Below is a small trained network, with its code and all its weights. Each question gives an input and a target symbol and asks what happens when units are switched off, that is, made to give their printed mean instead of their output.

import numpy as np


def w(rows, s, z=0):
    codes = np.array(rows[::2]) - 128.0
    scale = np.full(codes.shape[1], s)
    scale[-1] = z or s
    return codes * scale


def norm(h):
    return h / np.sqrt((h * h).mean(-1, keepdims=True) + 1e-5)


def f(y):
    return np.maximum(y, 0)


def softmax(a):
    e = np.exp(a - a.max(-1, keepdims=True))
    return e / e.sum(-1, keepdims=True)


def log_softmax(a):
    a = a - a.max(-1, keepdims=True)
    return a - np.log(np.exp(a).sum(-1, keepdims=True))


def net(x, mask):
    ids = ['ΔΛΠΣαβγεζημξτψ'.index(c) for c in x.split()]
    T = len(ids)
    res = E[ids] + P[:T]
    u = 0
    for l in range(3):
        r = norm(res)
        for j in range(2):
            rows = slice(2 * j, 2 * j + 2)
            q, k, v = (r @ M[l][rows].T for M in (Q, K, V))
            z = softmax(np.where(np.tri(T) > 0, q @ k.T / 2**0.5, -1e9)) @ v
            o = O[l][rows]
            res = res + np.where(mask[u + j], z, o[:, -1]) @ o[:, :-1]
        u += 2
        y = f(norm(res) @ A[l][:, :-1].T + A[l][:, -1])
        res = res + np.where(mask[u : u + 4], y, B[l][:, -1]) @ B[l][:, :-1]
        u += 4
    return log_softmax(norm(res)[-1] @ U[:, :-1].T + U[:, -1])


Q, K, V, O, A, B = {}, {}, {}, {}, {}, {}
E = w([
[139,165,131],'Δ',
[133,162,129],'Λ',
[146,149,104],'Π',
[1,77,74],'Σ',
[138,146,106],'α',
[136,164,131],'β',
[131,98,79],'γ',
[148,171,134],'ε',
[108,80,198],'ζ',
[137,149,189],'η',
[87,89,129],'μ',
[98,203,24],'ξ',
[252,94,186],'τ',
[136,108,136],'ψ',
],0.0087)
P = w([
[186,254,166],'0',
[211,223,193],'1',
[187,175,215],'2',
[159,162,252],'3',
[152,130,253],'4',
[175,160,252],'5',
],0.00084)
Q[0] = w([
[120,132,205],'L0H0',
[140,123,6],'L0H0',
[154,116,194],'L0H1',
[154,93,103],'L0H1',
],0.021)
K[0] = w([
[148,105,210],'L0H0',
[100,161,4],'L0H0',
[210,94,162],'L0H1',
[147,147,91],'L0H1',
],0.018)
V[0] = w([
[208,53,250],'L0H0',
[254,102,66],'L0H0',
[155,135,96],'L0H1',
[98,124,140],'L0H1',
],0.0044)
O[0] = w([
[245,2,61,255],'L0H0',
[152,188,23,137],'L0H0',
[152,92,158,124],'L0H1',
[132,156,116,122],'L0H1',
],0.0033,0.00068)
A[0] = w([
[67,145,182,110],'L0N0',
[70,175,75,132],'L0N1',
[71,254,201,7],'L0N2',
[114,154,97,101],'L0N3',
],0.0069,0.0019)
B[0] = w([
[121,96,81,184],'L0N0',
[105,72,86,223],'L0N1',
[254,180,93,254],'L0N2',
[109,102,128,164],'L0N3',
],0.0094,0.0033)
Q[1] = w([
[206,3,79],'L1H0',
[198,61,168],'L1H0',
[141,57,97],'L1H1',
[23,125,69],'L1H1',
],0.024)
K[1] = w([
[192,16,160],'L1H0',
[206,109,185],'L1H0',
[124,22,118],'L1H1',
[2,113,52],'L1H1',
],0.02)
V[1] = w([
[81,96,2],'L1H0',
[199,166,129],'L1H0',
[145,145,198],'L1H1',
[179,179,143],'L1H1',
],0.008)
O[1] = w([
[64,3,74,189],'L1H0',
[214,121,177,252],'L1H0',
[77,75,76,18],'L1H1',
[79,54,150,141],'L1H1',
],0.0057,0.0013)
A[1] = w([
[95,248,129,101],'L1N0',
[109,205,69,7],'L1N1',
[100,163,201,147],'L1N2',
[165,163,127,146],'L1N3',
],0.012,0.0014)
B[1] = w([
[10,105,182,169],'L1N0',
[180,173,9,184],'L1N1',
[89,87,171,161],'L1N2',
[87,133,163,254],'L1N3',
],0.011,0.0038)
Q[2] = w([
[85,152,107],'L2H0',
[99,136,141],'L2H0',
[73,177,3],'L2H1',
[208,94,102],'L2H1',
],0.025)
K[2] = w([
[103,176,79],'L2H0',
[98,114,93],'L2H0',
[42,198,6],'L2H1',
[185,62,68],'L2H1',
],0.019)
V[2] = w([
[178,136,86],'L2H0',
[181,80,72],'L2H0',
[167,196,2],'L2H1',
[134,29,107],'L2H1',
],0.0076)
O[2] = w([
[94,94,153,221],'L2H0',
[40,130,185,252],'L2H0',
[248,253,106,207],'L2H1',
[88,154,38,205],'L2H1',
],0.0053,0.0019)
A[2] = w([
[174,207,99,140],'L2N0',
[115,47,147,65],'L2N1',
[158,80,175,13],'L2N2',
[87,241,254,1],'L2N3',
],0.0083,0.0016)
B[2] = w([
[143,113,241,255],'L2N0',
[236,123,80,207],'L2N1',
[20,178,88,184],'L2N2',
[57,254,97,209],'L2N3',
],0.0087,0.0035)
U = w([
[175,152,105,71],'Δ',
[61,227,118,85],'Λ',
[175,143,162,135],'Π',
[65,114,32,204],'Σ',
[219,41,35,56],'α',
[20,122,236,94],'β',
[115,190,173,105],'γ',
[105,13,177,187],'ε',
[149,159,132,83],'ζ',
[121,147,180,253],'η',
[143,146,150,146],'μ',
[189,217,9,12],'ξ',
[223,47,175,124],'τ',
[164,152,149,128],'ψ',
],0.015,0.0052)

Each question gives the input, a string of symbols that net reads in full, and the target symbol t.
The units are the heads (2 rows each of Q, K, V and O) and the neurons (one row each of A and B). Each row of codes is followed by its name. A weight is (code - 128) times the scale printed after its matrix; where a second scale follows, it is the last column's (O, A, B and U).
mask holds one flag per unit, layer by layer, with each layer's heads first. A switched-off unit (its flag False) gives its mean, the last column of its rows in O or B, instead of its output. The means were averaged over made-up inputs and are rounded, as every weight is.
A unit's drop is (log p(t) with every unit on - log p(t) with that unit switched off) / (log p(t) with every unit on - log p(t) with every unit switched off).
k most important neurons: the k neurons with the biggest drops, biggest first
top k neurons in layer l: the k neurons of layer l with the biggest drops, biggest first
heads that matter: for each layer, one digit per head in row order, 1 if its drop is at least 0.15 and else 0, layers parted by /
drop of u: that unit's drop, to one decimal
input ζ Δ Π ε ε Λ, target ε: 2 most important neurons	[L0N2; L0N1]
input Σ μ Π η β ζ, target ε: heads that matter	10 / 01 / 01
input Δ ψ μ μ ε, target α: heads that matter	10 / 00 / 00
input τ γ μ ψ μ β, target α: heads that matter	10 / 00 / 01
input η ε Σ β ε, target β: heads that matter	10 / 10 / 01
input γ Π Π, target Σ: 4 most important neurons	[L0N1; L1N1; L2N1; L0N3]
input ξ η Λ τ μ, target Λ: top 2 neurons in layer 2	[L2N3; L2N0]
input ξ ζ α μ Δ, target ε: heads that matter	10 / 11 / 01
input μ ζ β, target ε: heads that matter	10 / 11 / 01
input Π α ζ α τ μ, target Λ: heads that matter	10 / 11 / 10
input γ β ε τ ε, target Λ: 4 most important neurons	[L0N2; L0N1; L1N1; L2N3]
input ψ ψ ε, target α: top 2 neurons in layer 2	[L2N0; L2N3]
input γ ξ μ α ψ Λ, target α: top 2 neurons in layer 2	[L2N1; L2N0]
input Σ α Π μ, target Σ: top 2 neurons in layer 2	[L2N0; L2N3]
input Π ζ Π Δ μ, target ε: top 3 neurons in layer 0	[L0N1; L0N2; L0N0]
input Π η ψ, target α: most important neuron	[L0N1]
input μ ε β τ Σ ψ, target α: top 2 neurons in layer 2	[L2N1; L2N0]
input ε Π μ ψ Λ, target α: 2 most important neurons	[L1N1; L0N2]
input μ Σ ε Σ ζ ε, target ε: most important neuron	[L0N2]
input μ ξ ζ ζ μ Δ, target ε: top neuron in layer 0	[L0N2]
input Λ ξ ε β τ ε, target Λ: top 2 neurons in layer 0	[L0N1; L0N2]
input Σ μ μ β μ, target Σ: drop of L1H0	0.7
input ε Σ α γ, target Σ: drop of L1H0	2.8
input Π ψ μ, target α: drop of L1N1	0.1
